Here is a tiny trained network, its code and every weight. The questions are about switching its units off for an input and a target symbol, where a switched-off unit gives its printed mean instead of its output.

import numpy as np


def w(rows, s, z=0):
    codes = np.array(rows[::2]) - 128.0
    scale = np.full(codes.shape[1], s)
    scale[-1] = z or s
    return codes * scale


def norm(h):
    return h / np.sqrt((h * h).mean(-1, keepdims=True) + 1e-5)


def f(y):
    return np.maximum(y, 0)


def softmax(a):
    e = np.exp(a - a.max(-1, keepdims=True))
    return e / e.sum(-1, keepdims=True)


def log_softmax(a):
    a = a - a.max(-1, keepdims=True)
    return a - np.log(np.exp(a).sum(-1, keepdims=True))


def net(x, mask):
    ids = ['ΘΨαβγδεηλμξπστφω'.index(c) for c in x.split()]
    T = len(ids)
    res = E[ids] + P[:T]
    u = 0
    for l in range(3):
        q, k, v = (norm(res) @ M[l].T for M in (Q, K, V))
        z = softmax(np.where(np.tri(T) > 0, q @ k.T / 2**0.5, -1e9)) @ v
        res = res + np.where(mask[u], z, O[l][:, -1]) @ O[l][:, :-1]
        u += 1
        y = f(norm(res) @ A[l][:, :-1].T + A[l][:, -1])
        res = res + np.where(mask[u : u + 8], y, B[l][:, -1]) @ B[l][:, :-1]
        u += 8
    return log_softmax(norm(res)[-1] @ U[:, :-1].T + U[:, -1])


Q, K, V, O, A, B = {}, {}, {}, {}, {}, {}
E = w([
[152,165,136],'Θ',
[123,112,133],'Ψ',
[119,81,120],'α',
[147,57,120],'β',
[126,140,165],'γ',
[160,49,128],'δ',
[101,151,122],'ε',
[141,72,159],'η',
[139,117,249],'λ',
[216,73,125],'μ',
[87,153,101],'ξ',
[141,124,138],'π',
[85,102,110],'σ',
[172,94,126],'τ',
[96,138,141],'φ',
[129,142,137],'ω',
],0.021)
P = w([
[144,137,151],'0',
[29,46,150],'1',
[68,91,161],'2',
[77,146,163],'3',
[107,87,117],'4',
[187,112,229],'5',
[145,3,73],'6',
[88,185,154],'7',
[112,112,174],'8',
[174,129,115],'9',
[162,120,98],'10',
[113,112,191],'11',
[163,95,65],'12',
],0.0078)
Q[0] = w([
[254,160,168],'0.h1',
[181,36,57],'0.h1',
],0.0048)
K[0] = w([
[59,245,107],'0.h1',
[169,34,254],'0.h1',
],0.0052)
V[0] = w([
[125,231,3],'0.h1',
[237,44,149],'0.h1',
],0.0045)
O[0] = w([
[255,13,127,2],'0.h1',
[230,201,158,134],'0.h1',
],0.0063,0.0038)
A[0] = w([
[253,138,169,198],'0.n1',
[120,101,172,86],'0.n2',
[101,76,108,95],'0.n3',
[164,124,189,47],'0.n4',
[149,113,202,4],'0.n5',
[103,43,175,105],'0.n6',
[194,7,166,165],'0.n7',
[27,85,132,117],'0.n8',
],0.0082,0.0026)
B[0] = w([
[74,98,73,201],'0.n1',
[103,112,115,162],'0.n2',
[123,160,108,165],'0.n3',
[102,182,105,155],'0.n4',
[113,150,126,156],'0.n5',
[120,194,106,212],'0.n6',
[65,148,178,235],'0.n7',
[255,32,161,253],'0.n8',
],0.0079,0.0051)
Q[1] = w([
[102,60,96],'1.h1',
[110,2,225],'1.h1',
],0.0049)
K[1] = w([
[186,220,206],'1.h1',
[108,254,96],'1.h1',
],0.0068)
V[1] = w([
[255,168,18],'1.h1',
[34,251,201],'1.h1',
],0.0099)
O[1] = w([
[255,163,203,10],'1.h1',
[152,184,7,176],'1.h1',
],0.0067,0.011)
A[1] = w([
[69,194,182,194],'1.n1',
[197,231,123,4],'1.n2',
[91,161,138,233],'1.n3',
[77,188,84,86],'1.n4',
[182,89,123,202],'1.n5',
[176,111,254,205],'1.n6',
[171,78,58,171],'1.n7',
[47,57,127,125],'1.n8',
],0.0081,0.0037)
B[1] = w([
[174,54,16,189],'1.n1',
[124,197,152,130],'1.n2',
[117,101,64,211],'1.n3',
[165,96,149,194],'1.n4',
[32,183,114,145],'1.n5',
[102,228,3,158],'1.n6',
[78,164,66,176],'1.n7',
[200,179,78,255],'1.n8',
],0.0063,0.007)
Q[2] = w([
[249,147,216],'2.h1',
[155,122,213],'2.h1',
],0.012)
K[2] = w([
[63,127,76],'2.h1',
[83,105,10],'2.h1',
],0.014)
V[2] = w([
[162,251,66],'2.h1',
[99,75,78],'2.h1',
],0.017)
O[2] = w([
[42,5,187,161],'2.h1',
[52,149,53,255],'2.h1',
],0.014,0.0066)
A[2] = w([
[131,228,55,171],'2.n1',
[185,86,144,88],'2.n2',
[196,189,137,168],'2.n3',
[52,61,135,255],'2.n4',
[110,113,157,98],'2.n5',
[221,115,112,152],'2.n6',
[182,143,131,125],'2.n7',
[246,54,181,56],'2.n8',
],0.013,0.007)
B[2] = w([
[98,117,248,224],'2.n1',
[152,56,38,133],'2.n2',
[135,78,135,165],'2.n3',
[220,139,146,252],'2.n4',
[80,145,143,134],'2.n5',
[160,121,116,151],'2.n6',
[180,139,123,141],'2.n7',
[137,108,40,138],'2.n8',
],0.014,0.013)
U = w([
[111,120,126,92],'Θ',
[214,109,90,117],'Ψ',
[124,92,245,165],'α',
[93,142,103,140],'β',
[62,224,133,102],'γ',
[215,90,131,67],'δ',
[198,138,184,184],'ε',
[204,173,148,231],'η',
[97,133,121,101],'λ',
[99,105,255,193],'μ',
[151,120,115,3],'ξ',
[122,126,117,238],'π',
[114,79,197,130],'σ',
[127,99,127,109],'τ',
[131,115,107,73],'φ',
[159,210,99,144],'ω',
],0.014,0.0037)

Each question gives the input, a string of symbols that net reads in full, and the target symbol t.
The units are the heads (2 rows each of Q, K, V and O) and the neurons (one row each of A and B). Each row of codes is followed by its name. A weight is (code - 128) times the scale printed after its matrix; where a second scale follows, it is the last column's (O, A, B and U).
mask holds one flag per unit, layer by layer, with each layer's heads first. A switched-off unit (its flag False) gives its mean, the last column of its rows in O or B, instead of its output. The means were averaged over made-up inputs and are rounded, as every weight is.
A unit's drop is (log p(t) with every unit on - log p(t) with that unit switched off) / (log p(t) with every unit on - log p(t) with every unit switched off).
The circuit of an input: a set's keep is (log p(t) with only the set's units on - log p(t) with every unit switched off) / (log p(t) with every unit on - log p(t) with every unit switched off). Starting from the 12 units with the biggest drops (on a tie, the unit counted first), units are removed one at a time, each time the one whose removal leaves the highest keep (on an exact tie, the one counted first), for as long as the keep stays at least 0.8.
circuit, biggest first: the units of the circuit, biggest drop first
unit that matters most: the unit with the biggest drop
top k neurons: the k neurons with the biggest drops, biggest first
top k neurons in layer l: the k neurons of layer l with the biggest drops, biggest first
input ξ γ λ λ α λ φ μ, target η: circuit, biggest first -> [2.h1]
input ξ ξ φ, target η: circuit, biggest first -> [1.h1; 0.h1; 0.n8; 2.h1]
input ξ β μ δ, target η: circuit, biggest first -> [1.h1; 0.h1; 2.h1]
input ξ ξ σ σ φ δ δ Θ δ σ η, target η: top 2 neurons in layer 0 -> [0.n8; 0.n7]
input σ η σ ξ τ α π μ φ δ Θ σ, target ω: circuit, biggest first -> [2.h1; 1.h1; 0.n8]
input ξ σ λ μ γ δ λ ξ φ μ, target η: circuit, biggest first -> [2.h1; 2.n1]
input ξ α ω ξ φ π ε Ψ, target η: circuit, biggest first -> [1.h1; 0.h1; 0.n8; 2.h1]
input φ φ β φ Ψ σ φ φ γ λ Ψ, target γ: top 3 neurons -> [0.n8; 2.n1; 2.n4]
input ξ Θ ξ λ μ μ δ ε α β η ε λ, target η: top 3 neurons -> [0.n8; 1.n8; 0.n7]
input α δ λ δ λ λ Ψ, target Ψ: top 2 neurons in layer 1 -> [1.n6; 1.n8]
input φ ε τ γ Θ Ψ π φ ξ γ, target γ: top 3 neurons -> [0.n8; 2.n1; 0.n7]
input σ δ μ φ, target ω: circuit, biggest first -> [2.h1; 1.h1]
input φ δ η η σ ε φ, target γ: circuit, biggest first -> [2.h1; 2.n1]
input φ σ δ ε Ψ, target γ: circuit, biggest first -> [2.h1; 0.h1; 2.n1]
input ξ ξ ξ Θ ξ Ψ β τ α ξ γ, target η: unit that matters most -> 1.h1
input ξ φ Ψ φ σ φ φ λ π η τ, target η: top 3 neurons -> [0.n8; 0.n7; 1.n8]
input α σ λ δ, target Ψ: top 3 neurons -> [0.n8; 0.n7; 1.n6]
input ξ λ ε Ψ φ β, target η: top 3 neurons in layer 0 -> [0.n8; 0.n7; 0.n1]
input α ω σ φ τ ξ γ Θ γ, target Ψ: top 4 neurons -> [0.n8; 0.n7; 1.n6; 0.n1]
input ξ τ η Θ ε λ η μ π, target η: circuit, biggest first -> [2.h1]
input φ φ ε δ, target γ: top 2 neurons -> [0.n8; 2.n1]
input α α Θ α σ λ α ε β φ, target Ψ: top 4 neurons in layer 0 -> [0.n8; 0.n7; 0.n1; 0.n6]
input φ δ φ α φ φ Θ, target γ: circuit, biggest first -> [2.h1; 0.n8; 2.n1]
input ξ ω τ φ λ Ψ φ ω, target η: top 2 neurons -> [0.n8; 0.n7]
